Below are the code and all the weights of a small trained network. Each question names an input and a target symbol and asks about switching units off, where a switched-off unit gives its printed mean instead of its output.

import numpy as np


def w(rows, s, z=0):
    codes = np.array(rows[::2]) - 128.0
    scale = np.full(codes.shape[1], s)
    scale[-1] = z or s
    return codes * scale


def f(y):
    return y / 2 * (1 + np.tanh(0.7978845608 * (y + 0.044715 * y**3)))


def softmax(a):
    e = np.exp(a - a.max(-1, keepdims=True))
    return e / e.sum(-1, keepdims=True)


def log_softmax(a):
    a = a - a.max(-1, keepdims=True)
    return a - np.log(np.exp(a).sum(-1, keepdims=True))


def net(x, mask):
    ids = ['γδεζηθλμξπτφψ'.index(c) for c in x.split()]
    T = len(ids)
    res = E[ids] + P[:T]
    u = 0
    for l in range(3):
        q, k, v = (res @ M[l].T for M in (Q, K, V))
        z = softmax(np.where(np.tri(T) > 0, q @ k.T / 4**0.5, -1e9)) @ v
        res = res + np.where(mask[u], z, O[l][:, -1]) @ O[l][:, :-1]
        u += 1
        y = f(res @ A[l][:, :-1].T + A[l][:, -1])
        res = res + np.where(mask[u : u + 8], y, B[l][:, -1]) @ B[l][:, :-1]
        u += 8
    return log_softmax(res[-1] @ U[:, :-1].T + U[:, -1])


Q, K, V, O, A, B = {}, {}, {}, {}, {}, {}
E = w([
[45,74,128,196,94,217],'γ',
[150,113,104,186,131,85],'δ',
[122,69,184,77,149,212],'ε',
[180,122,98,34,161,122],'ζ',
[92,87,112,50,166,92],'η',
[146,60,106,190,106,216],'θ',
[52,158,107,158,109,115],'λ',
[33,202,150,88,25,124],'μ',
[225,128,220,151,128,66],'ξ',
[151,233,79,157,223,200],'π',
[196,171,201,94,102,131],'τ',
[126,192,167,20,90,109],'φ',
[249,181,115,136,113,117],'ψ',
],0.015)
P = w([
[177,208,134,124,130,218],'0',
[156,183,100,122,133,225],'1',
[134,202,136,151,139,204],'2',
[140,190,151,167,176,179],'3',
[123,202,182,180,194,154],'4',
[113,150,169,202,231,158],'5',
[94,163,203,227,252,138],'6',
],0.0033)
Q[0] = w([
[124,93,114,38,150,23],'L0H1',
[86,116,28,200,89,75],'L0H1',
[109,141,51,111,71,3],'L0H1',
[58,71,207,99,121,112],'L0H1',
],0.0055)
K[0] = w([
[142,85,153,80,82,106],'L0H1',
[98,111,108,155,95,95],'L0H1',
[127,75,132,134,21,2],'L0H1',
[83,120,150,118,147,178],'L0H1',
],0.009)
V[0] = w([
[98,67,114,146,21,157],'L0H1',
[155,105,121,82,103,142],'L0H1',
[127,2,129,80,51,67],'L0H1',
[88,134,65,131,171,153],'L0H1',
],0.0047)
O[0] = w([
[161,68,184,200,186,200,73],'L0H1',
[252,157,223,115,229,157,161],'L0H1',
[208,135,189,174,75,185,5],'L0H1',
[59,154,60,182,53,25,146],'L0H1',
],0.0043,0.0028)
A[0] = w([
[70,68,108,166,72,139,66],'L0N1',
[120,112,186,96,144,180,171],'L0N2',
[1,118,154,133,171,89,252],'L0N3',
[157,191,117,165,196,89,185],'L0N4',
[93,191,60,135,157,133,141],'L0N5',
[142,168,81,182,119,217,175],'L0N6',
[124,118,175,120,120,174,122],'L0N7',
[69,83,48,109,133,81,139],'L0N8',
],0.0089,0.0032)
B[0] = w([
[165,243,125,102,129,210,133],'L0N1',
[28,86,191,125,39,88,253],'L0N2',
[55,156,3,109,41,82,229],'L0N3',
[235,136,11,107,250,96,176],'L0N4',
[82,121,33,116,243,206,162],'L0N5',
[246,210,139,170,212,239,181],'L0N6',
[49,84,231,161,91,209,187],'L0N7',
[180,150,112,21,151,35,156],'L0N8',
],0.0045,0.0051)
Q[1] = w([
[72,132,125,62,175,88],'L1H1',
[164,112,130,139,130,1],'L1H1',
[242,132,86,48,177,69],'L1H1',
[61,64,154,98,143,136],'L1H1',
],0.0059)
K[1] = w([
[41,94,90,69,184,159],'L1H1',
[182,231,86,99,253,102],'L1H1',
[120,132,124,142,218,148],'L1H1',
[68,95,152,83,95,112],'L1H1',
],0.0053)
V[1] = w([
[17,121,196,112,133,173],'L1H1',
[253,134,153,229,81,25],'L1H1',
[121,185,195,112,194,90],'L1H1',
[54,27,140,106,48,100],'L1H1',
],0.0037)
O[1] = w([
[174,138,97,153,116,174,185],'L1H1',
[255,85,161,174,189,90,2],'L1H1',
[101,128,130,147,118,143,137],'L1H1',
[151,26,189,77,134,172,112],'L1H1',
],0.0073,0.0053)
A[1] = w([
[214,160,122,49,148,201,224],'L1N1',
[150,68,138,241,96,163,238],'L1N2',
[219,107,132,254,171,51,220],'L1N3',
[145,125,194,173,126,187,125],'L1N4',
[153,109,202,131,113,134,149],'L1N5',
[209,133,222,146,59,128,255],'L1N6',
[116,140,107,143,151,43,140],'L1N7',
[192,164,67,83,183,195,202],'L1N8',
],0.0064,0.0027)
B[1] = w([
[86,175,192,105,208,70,250],'L1N1',
[210,82,122,196,177,209,199],'L1N2',
[253,80,130,126,58,119,189],'L1N3',
[153,79,149,192,131,152,227],'L1N4',
[111,79,143,164,148,100,188],'L1N5',
[126,132,230,191,197,84,233],'L1N6',
[162,93,78,116,136,121,180],'L1N7',
[120,191,124,102,216,103,253],'L1N8',
],0.0072,0.0041)
Q[2] = w([
[157,165,160,35,67,119],'L2H1',
[141,142,152,103,167,205],'L2H1',
[123,210,15,156,174,67],'L2H1',
[138,86,165,255,138,189],'L2H1',
],0.0069)
K[2] = w([
[60,131,135,107,168,211],'L2H1',
[144,122,144,81,104,35],'L2H1',
[149,203,80,164,162,2],'L2H1',
[157,68,96,193,51,98],'L2H1',
],0.0062)
V[2] = w([
[63,133,102,189,175,150],'L2H1',
[106,185,87,134,71,100],'L2H1',
[154,170,111,92,242,117],'L2H1',
[189,106,224,2,50,230],'L2H1',
],0.0039)
O[2] = w([
[107,77,233,144,153,124,190],'L2H1',
[153,107,127,115,157,118,94],'L2H1',
[104,102,208,4,183,208,253],'L2H1',
[102,151,91,134,124,26,80],'L2H1',
],0.0042,0.0074)
A[2] = w([
[82,150,6,119,135,103,115],'L2N1',
[101,138,91,113,91,146,191],'L2N2',
[89,117,101,94,122,163,1],'L2N3',
[106,121,167,104,86,131,191],'L2N4',
[97,112,124,93,61,65,169],'L2N5',
[97,133,103,137,90,175,116],'L2N6',
[186,99,75,146,112,121,146],'L2N7',
[106,142,84,133,160,116,253],'L2N8',
],0.013,0.0043)
B[2] = w([
[158,27,204,148,66,77,237],'L2N1',
[168,211,119,135,133,44,188],'L2N2',
[158,96,143,180,156,77,225],'L2N3',
[68,121,34,172,179,89,254],'L2N4',
[138,135,2,206,222,107,183],'L2N5',
[171,197,220,94,50,174,197],'L2N6',
[106,87,17,148,49,198,155],'L2N7',
[144,114,107,95,21,155,213],'L2N8',
],0.0073,0.0087)
U = w([
[155,193,122,137,60,181,172],'γ',
[159,100,46,123,71,185,147],'δ',
[66,20,154,171,88,157,148],'ε',
[121,150,135,7,128,158,252],'ζ',
[133,60,69,124,144,43,149],'η',
[174,119,80,198,222,162,26],'θ',
[151,129,165,88,3,101,91],'λ',
[112,203,85,159,74,102,168],'μ',
[226,86,154,151,98,104,48],'ξ',
[180,63,142,79,96,122,32],'π',
[164,190,208,162,186,51,66],'τ',
[68,200,24,157,229,155,138],'φ',
[218,181,83,137,169,122,122],'ψ',
],0.0067,0.0038)

Each question gives the input, a string of symbols that net reads in full, and the target symbol t.
The units are the heads (4 rows each of Q, K, V and O) and the neurons (one row each of A and B). Each row of codes is followed by its name. A weight is (code - 128) times the scale printed after its matrix; where a second scale follows, it is the last column's (O, A, B and U).
mask holds one flag per unit, layer by layer, with each layer's heads first. A switched-off unit (its flag False) gives its mean, the last column of its rows in O or B, instead of its output. The means were averaged over made-up inputs and are rounded, as every weight is.
A unit's drop is (log p(t) with every unit on - log p(t) with that unit switched off) / (log p(t) with every unit on - log p(t) with every unit switched off).
k most important neurons: the k neurons with the biggest drops, biggest first
top k neurons in layer l: the k neurons of layer l with the biggest drops, biggest first
drop of u: that unit's drop, to one decimal
input φ π η ε τ ε ε, target η: top 4 neurons in layer 0 => L0N4; L0N3; L0N6; L0N2
input π ε δ, target ζ: most important neuron => L1N8
input η ε ξ φ ε π ε, target η: top 3 neurons in layer 0 => L0N4; L0N2; L0N7
input θ ε ε θ π, target ζ: 2 most important neurons => L2N8; L2N1
input ψ ψ ε λ π μ, target ζ: 3 most important neurons => L0N5; L2N6; L0N4
input φ η μ η η ψ, target ψ: 2 most important neurons => L1N3; L1N8
input ψ δ γ ζ γ ε τ, target τ: 3 most important neurons => L1N6; L0N3; L2N8
input ε ε γ ε π ε δ, target ζ: 2 most important neurons => L0N5; L1N8
input τ ξ π ε η, target ζ: 2 most important neurons => L1N8; L0N2
input τ ε ζ θ ε, target ε: 2 most important neurons => L0N2; L0N7
input ξ ζ ζ, target ζ: top 2 neurons in layer 1 => L1N1; L1N8
input ε ε θ, target θ: top 2 neurons in layer 1 => L1N2; L1N4
input φ π ε, target ζ: 3 most important neurons => L0N5; L1N8; L2N6
input ε η ε ε λ, target λ: most important neuron => L2N1
input π η η ε, target ζ: 2 most important neurons => L0N5; L2N6
input ε θ π η φ, target ζ: top 2 neurons in layer 0 => L0N4; L0N5
input π μ η γ, target ζ: top 2 neurons in layer 2 => L2N6; L2N5
input ε η τ ψ τ τ ξ, target ξ: 2 most important neurons => L1N3; L1N6
input π ε ε η φ, target ζ: top 2 neurons in layer 0 => L0N5; L0N4
input φ π ε ε η ζ ψ, target ζ: most important neuron => L0N5
input η ψ φ, target φ: drop of L2N5 => 0.3
input ε π ψ ε, target φ: drop of L1H1 => 0.7
input τ π θ, target ζ: drop of L1N8 => 0.1
input γ δ ε ε π ψ τ, target ζ: drop of L2H1 => 1.2
input τ η π τ ψ, target ζ: top 2 neurons in layer 2 => L2N4; L2N5
